Each row is followed by one of two labels, saying whether the row has a hidden trait. Each part has a new trait and two new labels.
In the rows, zero is written as 128.
[110 138 131 142 140 132 185 127 106 135 101  94 118 129 156 152 109 103
 125 133 100 226 145 150 126 126 115 167]
<96>
[153 156 135 121 141 129 111 125 109 120 146 158 119 121 128 129 134  48
  93 124 125 176 117 183 114 124 119 150]
<96>
[ 43 134 130 104 201 126 155 128 131 130 196 144 131 136 123 147 135 145
 140 125  94 176 121 185 113 121 106 121]
<96>
[208 144 137 137  91 127  66 124 104 120  99 161 119 115 128 116 132  53
  98 114 165 133 115 127 123 126 134 122]
<94>
[193 149 132 127 114 129  84 125 115 119 126 155 121 117 129 119 134  45
  87 123 152 136 114 153 123 130 137 147]
<96>
[141 154 122 112 184 129 113 125 132 125 192 159 128 121 135 145 137  47
  71 125 135 175 105 195 118 137 134 162]
<96>
[118 136 135 149 135 132 189 127  96 135  82  86 114 128 160 152 104 105
 133 130  96 240 153 141 126 123 112 164]
<96>
[250 165 148 142  56 131  74 123  77 112  62 151 106 110 131 100 126   1
  81 123 150 152 129 140 119 121 129 162]
<96>
[151 123 131 146 122 127 107 126 110 132  88 113 124 120 144 144 119 111
 127 110 149 180 129 103 130 128 131 109]
<96>
[ 87 143 106 111 235 131 180 127 160 137 218 126 136 131 153 175 128 100
  81 139 111 201 115 205 126 147 134 189]
<96>
[113 147 130 116 170 128 126 126 125 126 171 150 128 127 127 135 135  90
 110 125 116 164 116 179 115 127 118 142]
<96>
[ 61 131 126 116 192 128 168 128 128 135 172 124 130 134 137 158 126 128
 137 126  92 202 126 174 119 127 111 137]
<96>
[176 163 131 111 152 128  84 124 121 116 180 180 122 118 123 126 144  26
  69 124 142 148 101 198 114 131 130 158]
<94>
[ 89 112 126 141 140 128 152 129 125 138 109  99 129 131 142 149 115 177
 155 122 118 176 140 108 132 127 123 115]
<94>
[ 59 141 142 114 161 125 145 127 105 128 157 129 123 134 120 138 130 128
 154 118  91 191 128 170 108 111  93 110]
<96>
[101 127 140 148 112 130 181 128  97 135  73  87 117 132 145 140 108 135
 160 128  94 205 155 120 126 117 107 134]
<96>
[174 148 138 140 112 131 130 125 100 124  94 123 115 120 137 125 120  72
 108 130 122 173 136 145 123 121 122 161]
<94>
[116 138 126 129 165 130 150 127 120 132 139 118 124 127 145 150 122 100
 115 127 117 195 129 155 125 130 124 153]
<96>
[217 163 126 119 139 130  76 123 124 116 158 169 123 113 130 120 142  12
  50 128 157 134  95 187 120 139 145 173]
<96>
[ 83 142 125 124 183 131 182 127 124 134 179 112 124 133 148 156 121 105
 118 135  90 221 137 180 121 129 114 170]
<96>
[104 148 118 110 206 129 146 126 142 131 200 148 132 127 139 156 134  78
  86 130 116 183 110 198 119 138 127 164]
<96>
[169 154 131 123 141 131 118 125 114 122 142 146 120 121 136 132 129  53
  86 131 124 167 120 175 120 130 124 171]
<96>
[ 68 161 135 104 191 128 159 127 118 127 192 151 124 135 125 145 135  90
 117 131  83 196 121 212 107 120 100 152]
<96>
[186 140 121 143 146 131 116 125 124 130 115 113 124 116 157 150 119  56
  79 122 156 169 121 136 132 141 145 161]
<94>
[ 64 153 131 101 204 127 144 126 127 127 210 158 128 132 127 148 139  86
 108 128  98 239 114 216 108 125 104 150]
<96>
[113 177 132 100 203 132 173 125 118 122 209 165 120 130 135 141 136  23
  73 145  78 208 118 255 104 126 103 212]
<94>
[124 145 146 134 117 129 141 126  92 124 104 130 115 127 130 123 122  95
 137 127 101 185 138 156 115 114 104 140]
<94>
[183 122 120 161 108 133 151 127 119 137  59  75 123 120 167 150 104 110
 107 128 146 187 146  88 145 140 147 160]
<96>
[ 80 131 124 120 189 128 149 127 130 135 172 125 131 130 141 161 127 121
 120 122 114 207 121 170 119 130 119 137]
<96>
[ 86 136 126 130 183 130 177 127 118 137 146 106 124 130 154 163 114 109
 123 128  98 234 135 165 123 129 116 157]
<96>
[172 124 138 160  72 130 132 127  94 129  37  93 116 121 146 123 109 112
 137 123 135 165 147  83 134 123 128 129]
<96>

Part 2:
[ 98  99 148 107 133 135 101 138  53 110 186 147 117  64 158 129 197  63
 144  83 125 132 110 127 145 120 134 105  88 147 142 130 134 103 108 127
 128 145  63 109  81 144 129 145 110 122 113 109 162 145 130 112 139 119
 143 128 148 144 116 138 108 159 141 133 151  88 144  74 192 120 117  86
 119 119  90 168 155 112 121 191 191 125 116 134 215 105 128 155 107 137
 117]
C
[106 173 149  16 153  91 127 126 139 194 149 135 134 153 159 231 131 110
  98 118  94 123 152 120 101 146  92  88 225 216 102 134 109 144 114 155
 157 167 188  95  51 145  59 109  72 133 179  97 118 136 211 134 128 102
 116 132 107 148 146 148 123  90 151 179 242  84 104 128  99  85 183  81
 105 108  91 193 113 200 187  25  82 102 120 128  61  90 125  78  51 162
 180]
C
[103 126 131 103 135 155 120 140 121 125 136 157 128 163 120 118 151 119
 106 138  96 128  96 143 164 115 136 114  83 105 123 107 138  99 116 154
 160 112  78 167 117 142 111 133 157 142 109 132 183 183 121  87 132 120
 126 133 172 142 123  95 131 166 135 142 158 129 135 107 194 149  80 128
 137 139  98 191 153 111   2 182 142 111 162 131 179 135 114 130 145 126
  69]
X
[119 127 140  83 123 125 141 135 136 121 137 180 127 180 118 104 139 118
 109 133 121 145 120 144 140 111 127 103 127 110 112 128 120 128 115 143
 178 119 106 165 113 154 101 118 162 136 138 125 169 154 114  91 119 111
 113 140 138 165 124  78 115 139 135 112 206 111 125 122 161 138 109 114
 128 139 121 176 151 119   1 181 128 108 153 147 167 131 122 101 157 141
  76]
X
[ 81 126 104  90 133 116 106 130  73 126 207 126 130  79 160 162 205  74
 118  87 110 132 100 124 135 140 132 104 116 178 117 137 130 137  84 123
 164 133  92 133  63 128 109 131  65 119 148 113 170 130 140 110 154 130
 135 111 144 138 123 143 131 138 151 148 183  94 107  70 157 101 124 111
 113 120  94 175 154 160 142 197 123 126 110 156 184 105  97 143  82 137
 169]
C
[108 122 150 104 153 140 115 140 142 122 125 156 125 180 129 114 149 135
 112 138  88 127 122 142 165 124 136 118 152 130 129 119 121 107 103 147
 185 105  71 169 115 157 125 145 168 144 124 135 159 169 112  94 149 127
 121 144 158 150 116  89 141 147 127 128 174 137 167 115 180 145  89 122
 128 142 112 160 156 127  26 182 150 135 171 124 141 138 126 127 156 141
  95]
X
[101 101 159 104 134 140 112 143  61 125 191 178 128  76 153 140 198  82
 129  55 137 112  95 127 136 139 125  90  78 153 135 130 134  93  81 131
 154 146  78 113  84 154 126 148  75 130  84 103 161 134 146 116 157 116
 131 118 145 151 106 159 119 153 141 147 154  98 187  85 177 106 119 106
 118 108  97 161 124 108 172 162 167 128 120 131 198 111 119 154  86 137
 114]
C
[ 98 126 137 113 133 151 118 141 106 117 146 171 129 154 128 131 160 133
 112 135  91 130 100 141 164 110 138 114  70  69 128 112 146  99 110 148
 165 113  68 160 108 144 117 135 150 140 122 133 193 177 119  91 131 121
 128 131 182 145 115 107 129 153 134 145 152 123 143 104 195 149  75 131
 137 144  98 200 150 109  24 187 130 119 169 130 205 137 128 137 144 125
  62]
X
[101 116 143  90 133 128 106 134  71 123 182 146 116  85 155 149 189  58
 129  89 115 133 117 123 134 129 130 111 118 145 136 131 125 119 109 135
 124 146  78 113  65 142 120 130 103 118 120 103 151 151 131 140 138 118
 140 129 146 141 123 129 120 140 145 138 171  80 124  99 174 108 136  96
 115 121  78 184 163 133 135 178 160 118 105 135 166  88 123 132  92 142
 136]
C
[102 120 123 110 130 172 118 140  91 115 137 173 128 152 127 105 168 132
 108 137  97 131  97 145 165 110 143 113  71  73 125 107 135  93  91 142
 170 107  68 167  96 143 120 138 147 142 122 137 190 175 122  83 132 121
 129 126 175 132 111  97 126 155 139 141 148 126 152 109 193 151  77 134
 141 134  89 192 156 104  16 197 149 113 161 142 200 143 130 147 149 131
  69]
X
[112 135 155  99 134 119 129 134 133 132 109 169 133 185 135 123 138 114
 115 149 128 154 107 145 155 128 133  87  72 117 122 123 130 130  92 144
 160 107 101 158  99 152 109 128 157 136 167 133 168 150 117 105 124 113
 120 145 165 154 130 107 132 148 120 128 169 136  89 113 169 135  86 129
 129 143 121 189 150 125  21 180 117 124 161 123 123 140 104 117 128 134
  99]
X

[109 118 127 115 117 123 123 120 122 193 116 138 197 101 125 128 117 109
 123 122 139]
G
[115 137 162 108 102 126 140 109 106 139 181 112 180  94 126 126 123 106
 131 124 144]
N
[118 116 118 120 121 123 106 128 112 193  98 146 190 125 128 128 111 112
 121 124 136]
G
[131 117 112 124 121 123 113 130 109 203 112 168 144 149 136 125 108 111
 116 124 149]
G
[ 99 123 143 113 120 124 123 118 121 146 127 138 219  93 124 129 127 108
 131 125 126]
N
[110 132 124 125 130 125  84 127 129 155  98 123 174 105 129 132 118 117
 133 128 115]
G
[155 128 104 139 119 138 124 136 106 197 108 108 143 167 134 125 108 131
 116 122 143]
N
[ 87 117 127 118 130 122  90 124 132 162  78 139 255  74 116 133 133 119
 133 122 125]
N
[142 124 108 131 119 125 128 132 110 204  99 109 187 131 129 127 117 127
 120 119 149]
G
[118 124 134 119 117 124 124 119 119 146 124 109 188 104 121 128 126 114
 130 125 135]
N
[144 134 147 123 123 131 178 117 134  75 173  97 112 119 115 126 152 143
 129 126 149]
G
[140 109 108 124 115 123 168 125 111 204  90 115 223 145 117 125 146 138
 111 115 183]
G
[143 127 129 124 107 126 164 120 113 189 141  95 179 134 122 125 137 135
 119 119 167]
N
[ 93 127 123 121 122 122  64 127 118 185  93 126 243  77 127 133 109 105
 134 126 110]
G
[135 132 155 114 112 130 187 109 122 106 184  97 149 115 115 124 158 135
 126 121 158]
G
[137 119 130 127 129 130 177 124 139 104 125 112 177 128 114 127 165 156
 121 123 159]
G
[144 136 140 129 122 133 175 121 132  89 160  79 130 127 119 127 151 146
 128 126 149]
G
[105 107 122 113 124 121 126 118 125 182 100 149 251  95 112 130 143 123
 119 119 152]
N
[109 132 117 128 112 124  92 128 113 194  74  56 255  86 116 133 126 124
 132 119 139]
N
[154 125 116 131 111 126 153 127 107 182 131  83 165 146 124 125 128 136
 120 119 167]
G
[104 119 114 121 118 121  75 127 112 220  81 133 232  95 128 132 102  96
 127 123 119]
G
[129 112 120 122 120 123 148 123 117 193  98 122 218 130 117 127 136 125
 117 119 169]
G
[155 128 131 127 115 129 198 120 122 144 155  84 156 149 116 123 154 150
 117 123 178]
N
[114 113 105 126 124 120 101 129 116 219  64 130 234 117 124 130 120 117
 120 120 143]
G
[153 129 139 123 107 128 196 116 115 147 176  87 128 142 119 123 150 136
 118 120 175]
G
[118 116 117 125 122 123 121 129 120 185  98 144 199 119 121 128 132 119
 123 122 138]
N
[102 122 134 111 114 122  85 120 111 180 133 148 199  99 131 128 103  94
 130 125 121]
G
[137 119 122 118 105 123 129 122  98 220 126 108 205 125 127 125 118 114
 118 119 155]
N
[125 124 138 119 121 127 160 118 129 110 138 126 167 119 117 127 152 134
 126 124 150]
G
[135 123 128 121 110 124 158 119 108 205 137 107 194 132 122 125 131 125
 119 119 160]
G
[156 132 120 133 113 131 155 128 105 178 137  83 150 153 129 124 128 133
 120 119 158]
G
[120 127 134 120 124 125 136 122 128 121 122 118 182 109 121 129 138 128
 129 125 143]
N
[115 122 122 129 128 126  95 131 128 148 103 127 168 116 129 131 120 124
 130 127 121]
N
[128 118 127 120 117 125 163 116 121 163 127 119 195 125 115 126 144 130
 119 119 168]
G
[115 119 113 126 126 124 103 129 124 169  77 124 214 112 121 130 128 133
 125 123 136]
N
[127 119 130 124 123 125 153 121 126 159 111 119 191 119 116 127 148 143
 122 121 157]
G
[132 118 128 118 110 124 152 120 105 197 135 131 174 138 125 122 125 116
 116 119 161]
G
[ 93 117 133 110 119 122 109 117 128 171  93 131 255  75 114 131 136 110
 133 121 135]
N
[131 114 107 125 117 122 123 129 108 218  90 129 205 137 128 127 117 117
 115 118 157]
G
[143 134 134 127 115 130 171 120 121 135 133  59 184 126 118 127 151 146
 125 120 159]
G
[147 127 151 114 110 130 220 108 119 109 180 100 143 126 112 122 162 143
 122 120 179]
N
[129 118 121 124 124 125 150 123 123 154 103 118 201 123 120 127 143 134
 124 120 162]
G
[110 117 133 115 120 123 135 119 127 158 110 129 250 111 118 129 141 123
 121 122 148]
N
[139 110  96 136 121 123 134 132 112 225  81 110 214 143 118 127 133 133
 113 116 164]
N
[106 124 136 117 124 125 118 122 129 142 111 133 185  99 121 130 132 116
 131 126 122]
G
[107 130 134 124 125 126 102 124 128 133  97 117 193  91 126 132 126 118
 135 127 114]
G

[128 143 111 170 120  87 152 164 119 126 173 124 112  53 149 180]
Y
[121 104 151 113 140 131 118 128 118 100 112 140 126 169 106  93]
Y
[149 149  92 164  89 115 153 144 138 111 168  85 115  66 159 170]
Y
[132 122 118 120 132 131 130 124 131 109 119 121 111 132 133 115]
Y
[143 162  78  89  58 166 110 127 155 147 116  80  75 135 125 146]
Y
[133 124 133 117 137 119 128 135 125 129 122 130 118 136 111 156]
Y
[145 130  92 108  85 178 122  92 151 108 119  79 111 164 146  94]
Y
[139 152  96  94  92 148 117 128 151 150 115 100  82 135 121 141]
Y
[121 140 152 106  77 132 131 100  96 130 104  97 129 186  87 181]
A
[137 138 117 130 134 132 132 118 133 128 134 126 107 133 138 126]
Y
[110 144 176  99  45 135 130  93  71 114  97  87 104 209  50 249]
A
[167 145   1 176 209 173 119 113 254 168 194 115 203   9 255   1]
A
[108 131 163 123 101 115 130 114  94 132 111 123 121 162  88 186]
A
[138 131 112 134 118 124 140 127 136 112 134 103 112 108 147 132]
Y
[143 132 100 131  99 134 135 124 140 113 137  96 116 114 147 129]
Y
[130 124 120 137 124 113 140 140 124 105 134 117 119 110 132 140]
Y
[134 162  82 100  71 146 106 154 146 158 123 110  70 121 113 157]
Y
[147 133 120 132 145 137 137 107 134 124 135 116 131 143 145 117]
Y
[145 145 111 166 103  96 153 162 118 117 169  99 118  56 144 181]
Y
[117  97 124  77 135 186  98  84 129 104  82 134 121 231 111  45]
Y
[137 141 107 114 117 142 125 120 140 144 123 112  97 131 132 127]
Y
[146 148  74 139  93 151 139 113 149 124 149  79  99  99 167 128]
Y
[149 131 125 126 138 141 142 102 134 121 133 110 140 152 134 116]
Y
[140 132 102 130 121 126 139 124 136 115 136 101 105  97 157 120]
Y
[138 155 109 113 109 139 123 131 135 138 128 114 101 130 120 143]
Y
[125 138 140 118  89 142 128 106 117 133 121 101 134 161 107 157]
A
[119 106 122  98 142 151 113 107 128 118  94 139 112 179 119  75]
Y
[131 161  73  89  79 147 106 141 158 166 110  96  58 121 117 137]
Y
[133 133 116 130 126 136 133 120 129 127 136 123 124 143 123 132]
Y
[126 114 117 105 140 151 111 111 133 116 100 130 113 169 124  83]
Y
[123 127 119 135 134 125 126 138 117 117 134 132 118 123 128 133]
Y
[115 136 122 146 152 119 124 135 123 147 141 144 143 113 138 121]
A
[158 143  98 109  84 166 131  98 151 114 124  82 116 157 134 120]
Y
[131 147  97 142 132 138 124 120 140 150 143 122 143 114 158  99]
A
[130 141 116 135 109 140 132 115 134 133 138 111 145 134 142 113]
A
[145 140 106 136 100 130 139 136 137 114 144 101 112  98 149 145]
Y
[ 97 136 182 117  84 106 126 130  64 128 112 126 113 185  55 237]
A
[139 155  74  94  93 158 118 113 169 154 109  89  72 124 137 124]
Y
[142 130 113 128 113 130 140 124 137 110 135 100 116 117 139 125]
Y
[150 149  54 143 130 170 125 107 187 142 158  92 167  93 202  33]
A
[128 111 108  86 125 181 105  88 138 108  91 116 111 197 124  59]
Y
[123 133 137 119 133 118 121 154 118 136 126 145 108 131 105 151]
Y
[144 134 132 127 122 135 128 121 127 112 137 120 137 151 121 138]
Y
[138 136 109 116 112 150 130 101 151 126 119  93 151 138 139 101]
A
[109 136 165 129  92 120 121 131  88 130 128 131 125 165  86 204]
A
[162 129 121 121 117 158 144  81 145 102 132  88 144 167 138 108]
Y
[121 139 137 126 103 129 123 120 114 132 129 118 144 147 112 158]
A
[148 145  99 151  87 130 144 132 138 111 164  83 109  93 153 159]
Y
[145 119  82  95  94 180 123  87 164 114 107  76 108 172 150  78]
Y
[138 142  88 144 145 144 124 116 162 146 145 113 159 109 177  62]
A
[134 147 132 102  43 166 131  78 119 122 109  67 118 194  95 179]
A
[160 120 133 134 127 144 146  87 131  87 143 109 153 174 136 114]
Y
[108 127 168 117 103 112 127 126  91 125 111 132 131 168  72 196]
A
[121 123 106 114 133 150 117 114 130 120 109 128 107 156 134  92]
Y
[158 158  92 171  73 103 165 154 142 108 185  69 112  43 165 202]
Y
[124  92 144  76 135 170 108  87 137  85  76 132 126 220  94  50]
Y
[145 137  94 136  95 139 139 129 143 110 145  86 104 105 149 134]
Y
[159 129 113 124 133 154 141  89 148 125 132  99 133 151 144 112]
Y
[142 157  92 113  40 179 129  80 143 126 129  59 117 168 129 146]
A
[138 143 116 114 113 139 125 130 140 141 130 116 101 134 130 132]
Y
[140 121 148 137 162 119 139 117 119 117 142 139 147 152 125 127]
Y
[129 136 126 128 105 132 126 107 127 126 127 108 150 151 127 130]
A
[121 132 155 113  88 129 129 112 110 127 114 111 138 163  97 172]
A
[135 142 101 148 124 144 124 125 149 139 155 119 168 107 166  77]
A
[157 133 112 126 134 149 143  89 142 119 135  97 130 150 153 107]
Y
[137 163  75  74  57 162 102 137 163 160 108  87  52 127 113 154]
Y
[148 137  93 125 103 145 140 112 151 118 132  83 111 114 150 122]
Y
[142 145 108 107  90 146 121 131 139 129 123 105 100 147 115 148]
Y
[119 139 158 105  68 132 131 108  96 124 105 100 110 181  71 207]
A
[131 119 128 120 115 144 123 124 134 108 122 117 117 153 125 105]
Y
[122 143 114 141 135 134 125 126 134 145 143 128 152 117 154 107]
A
[142 126 109 133 109 131 138 130 138 106 140  94 115 113 143 129]
Y
[144 137 124 145 111 113 147 138 139 117 148  99 108  80 150 162]
Y
[143 149  42 172 189 147 119 131 200 171 173 133 177  47 238   1]
A
[157 153  27 150 138 175 124  99 205 153 168  90 168  71 235   1]
A
[140 132  97 132 101 134 136 128 137 112 140  96 111 114 141 128]
Y
